Below are the code and all the weights of a small trained network. Each question names an input and a target symbol and asks about switching units off, where a switched-off unit gives its printed mean instead of its output.

import numpy as np


def w(rows, s, z=0):
    codes = np.array(rows[::2]) - 128.0
    scale = np.full(codes.shape[1], s)
    scale[-1] = z or s
    return codes * scale


def f(y):
    return y / 2 * (1 + np.tanh(0.7978845608 * (y + 0.044715 * y**3)))


def softmax(a):
    e = np.exp(a - a.max(-1, keepdims=True))
    return e / e.sum(-1, keepdims=True)


def log_softmax(a):
    a = a - a.max(-1, keepdims=True)
    return a - np.log(np.exp(a).sum(-1, keepdims=True))


def net(x, mask):
    ids = ['ΘΞαβγδεζηλμπτψω'.index(c) for c in x.split()]
    T = len(ids)
    res = E[ids] + P[:T]
    u = 0
    for l in range(2):
        q, k, v = (res @ M[l].T for M in (Q, K, V))
        z = softmax(np.where(np.tri(T) > 0, q @ k.T / 3**0.5, -1e9)) @ v
        res = res + np.where(mask[u], z, O[l][:, -1]) @ O[l][:, :-1]
        u += 1
        y = f(res @ A[l][:, :-1].T + A[l][:, -1])
        res = res + np.where(mask[u : u + 12], y, B[l][:, -1]) @ B[l][:, :-1]
        u += 12
    return log_softmax(res[-1] @ U[:, :-1].T + U[:, -1])


Q, K, V, O, A, B = {}, {}, {}, {}, {}, {}
E = w([
[146,175,95],'Θ',
[135,132,180],'Ξ',
[98,91,182],'α',
[127,144,179],'β',
[65,71,149],'γ',
[47,88,145],'δ',
[82,95,158],'ε',
[136,163,7],'ζ',
[64,104,129],'η',
[85,143,101],'λ',
[79,154,145],'μ',
[148,139,182],'π',
[113,106,129],'τ',
[107,177,225],'ψ',
[81,151,138],'ω',
],0.011)
P = w([
[72,121,157],'0',
[251,145,152],'1',
[118,193,88],'2',
[254,161,160],'3',
[104,172,79],'4',
[234,110,128],'5',
[103,157,74],'6',
[234,110,126],'7',
[101,142,75],'8',
[222,73,102],'9',
],0.0093)
Q[0] = w([
[147,118,222],'0.h0',
[157,163,254],'0.h0',
[137,3,57],'0.h0',
],0.0081)
K[0] = w([
[155,119,191],'0.h0',
[157,153,217],'0.h0',
[146,8,91],'0.h0',
],0.012)
V[0] = w([
[114,143,118],'0.h0',
[68,2,65],'0.h0',
[156,169,153],'0.h0',
],0.01)
O[0] = w([
[115,140,129,143],'0.h0',
[167,255,188,6],'0.h0',
[119,89,109,167],'0.h0',
],0.0097,0.0022)
A[0] = w([
[57,118,126,41],'0.n0',
[80,199,157,24],'0.n1',
[136,158,120,60],'0.n2',
[144,170,151,155],'0.n3',
[141,152,129,108],'0.n4',
[136,168,133,134],'0.n5',
[201,123,142,4],'0.n6',
[143,51,250,126],'0.n7',
[110,146,97,121],'0.n8',
[87,97,61,51],'0.n9',
[210,90,136,44],'0.n10',
[138,169,138,142],'0.n11',
],0.011,0.0035)
B[0] = w([
[209,177,90,118],'0.n0',
[136,49,180,112],'0.n1',
[153,82,136,80],'0.n2',
[90,102,178,122],'0.n3',
[126,100,138,102],'0.n4',
[109,96,168,119],'0.n5',
[234,108,77,97],'0.n6',
[109,253,158,249],'0.n7',
[123,120,178,153],'0.n8',
[135,155,209,168],'0.n9',
[248,128,86,175],'0.n10',
[103,99,171,121],'0.n11',
],0.017,0.002)
Q[1] = w([
[139,176,5],'1.h0',
[255,181,136],'1.h0',
[164,129,142],'1.h0',
],0.028)
K[1] = w([
[11,103,25],'1.h0',
[219,133,1],'1.h0',
[156,119,120],'1.h0',
],0.025)
V[1] = w([
[118,107,120],'1.h0',
[77,158,1],'1.h0',
[111,19,127],'1.h0',
],0.012)
O[1] = w([
[136,112,147,100],'1.h0',
[158,248,141,3],'1.h0',
[153,58,215,14],'1.h0',
],0.014,0.0039)
A[1] = w([
[168,124,101,105],'1.n0',
[70,110,121,59],'1.n1',
[147,157,102,38],'1.n2',
[121,118,114,205],'1.n3',
[158,123,126,92],'1.n4',
[82,138,139,30],'1.n5',
[163,142,161,72],'1.n6',
[199,110,114,176],'1.n7',
[249,100,98,2],'1.n8',
[169,85,164,199],'1.n9',
[205,65,123,2],'1.n10',
[130,128,74,68],'1.n11',
],0.014,0.0074)
B[1] = w([
[168,97,137,167],'1.n0',
[204,120,171,237],'1.n1',
[94,32,96,198],'1.n2',
[129,123,188,232],'1.n3',
[153,94,85,121],'1.n4',
[228,113,107,130],'1.n5',
[149,131,2,126],'1.n6',
[81,57,57,200],'1.n7',
[141,172,255,188],'1.n8',
[79,160,10,253],'1.n9',
[176,197,143,163],'1.n10',
[172,163,141,207],'1.n11',
],0.021,0.0058)
U = w([
[254,155,155,185],'Θ',
[218,60,61,21],'Ξ',
[174,148,37,50],'α',
[186,73,70,15],'β',
[146,208,116,91],'γ',
[63,226,209,115],'δ',
[150,177,93,119],'ε',
[177,19,186,131],'ζ',
[109,122,190,170],'η',
[38,34,85,210],'λ',
[97,135,189,192],'μ',
[222,33,88,1],'π',
[153,74,155,113],'τ',
[147,185,117,67],'ψ',
[120,118,155,114],'ω',
],0.0064,0.0051)

Each question gives the input, a string of symbols that net reads in full, and the target symbol t.
The units are the heads (3 rows each of Q, K, V and O) and the neurons (one row each of A and B). Each row of codes is followed by its name. A weight is (code - 128) times the scale printed after its matrix; where a second scale follows, it is the last column's (O, A, B and U).
mask holds one flag per unit, layer by layer, with each layer's heads first. A switched-off unit (its flag False) gives its mean, the last column of its rows in O or B, instead of its output. The means were averaged over made-up inputs and are rounded, as every weight is.
A unit's drop is (log p(t) with every unit on - log p(t) with that unit switched off) / (log p(t) with every unit on - log p(t) with every unit switched off).
The circuit of an input: a set's keep is (log p(t) with only the set's units on - log p(t) with every unit switched off) / (log p(t) with every unit on - log p(t) with every unit switched off). Starting from the 12 units with the biggest drops (on a tie, the unit counted first), units are removed one at a time, each time the one whose removal leaves the highest keep (on an exact tie, the one counted first), for as long as the keep stays at least 0.8.
circuit, biggest first: the units of the circuit, biggest drop first
unit that matters most: the unit with the biggest drop
k most important neurons: the k neurons with the biggest drops, biggest first
top k neurons in layer l: the k neurons of layer l with the biggest drops, biggest first
input Θ α γ α ε, target δ: circuit, biggest first : 1.h0; 1.n7; 0.n10
input α ε Θ α λ Ξ ψ, target Θ: unit that matters most : 0.n7
input α ζ Θ α λ ψ α, target Θ: top 3 neurons in layer 1 : 1.n1; 1.n11; 1.n9
input α λ ω π ψ λ Θ, target Θ: 3 most important neurons : 0.n7; 0.n10; 1.n1
input ψ λ α ψ α π λ, target α: circuit, biggest first : 1.h0; 0.n7
input λ μ Θ π η Θ τ π Θ Θ, target Θ: circuit, biggest first : 1.n8; 0.n10
input α Θ λ γ π, target Θ: 3 most important neurons : 0.n7; 1.n1; 1.n11
input δ λ α α, target α: top 4 neurons in layer 1 : 1.n2; 1.n11; 1.n8; 1.n1
input λ ζ Θ Θ ψ λ α, target λ: top 4 neurons in layer 0 : 0.n1; 0.n10; 0.n7; 0.n9
input λ λ μ ζ, target ζ: 3 most important neurons : 1.n8; 1.n7; 0.n7
input α ε α λ, target λ: 2 most important neurons : 0.n7; 1.n1
input α λ λ π ε, target Θ: top 3 neurons in layer 0 : 0.n7; 0.n1; 0.n10
input ψ Ξ Θ, target α: 3 most important neurons : 0.n7; 0.n10; 1.n2
input ε μ λ π α, target ζ: top 2 neurons in layer 0 : 0.n1; 0.n10
input ψ λ α α γ, target α: 3 most important neurons : 0.n7; 0.n10; 1.n2
input λ α ψ, target λ: 4 most important neurons : 0.n1; 0.n7; 1.n9; 0.n10
input Θ Θ η, target δ: unit that matters most : 1.h0
input ε λ λ Ξ α λ ζ, target ζ: top 2 neurons in layer 0 : 0.n1; 0.n7
input λ λ λ, target λ: 2 most important neurons : 0.n1; 0.n7
input Θ ψ λ Θ δ α, target α: top 3 neurons in layer 0 : 0.n7; 0.n10; 0.n0
input λ λ α, target λ: unit that matters most : 0.h0
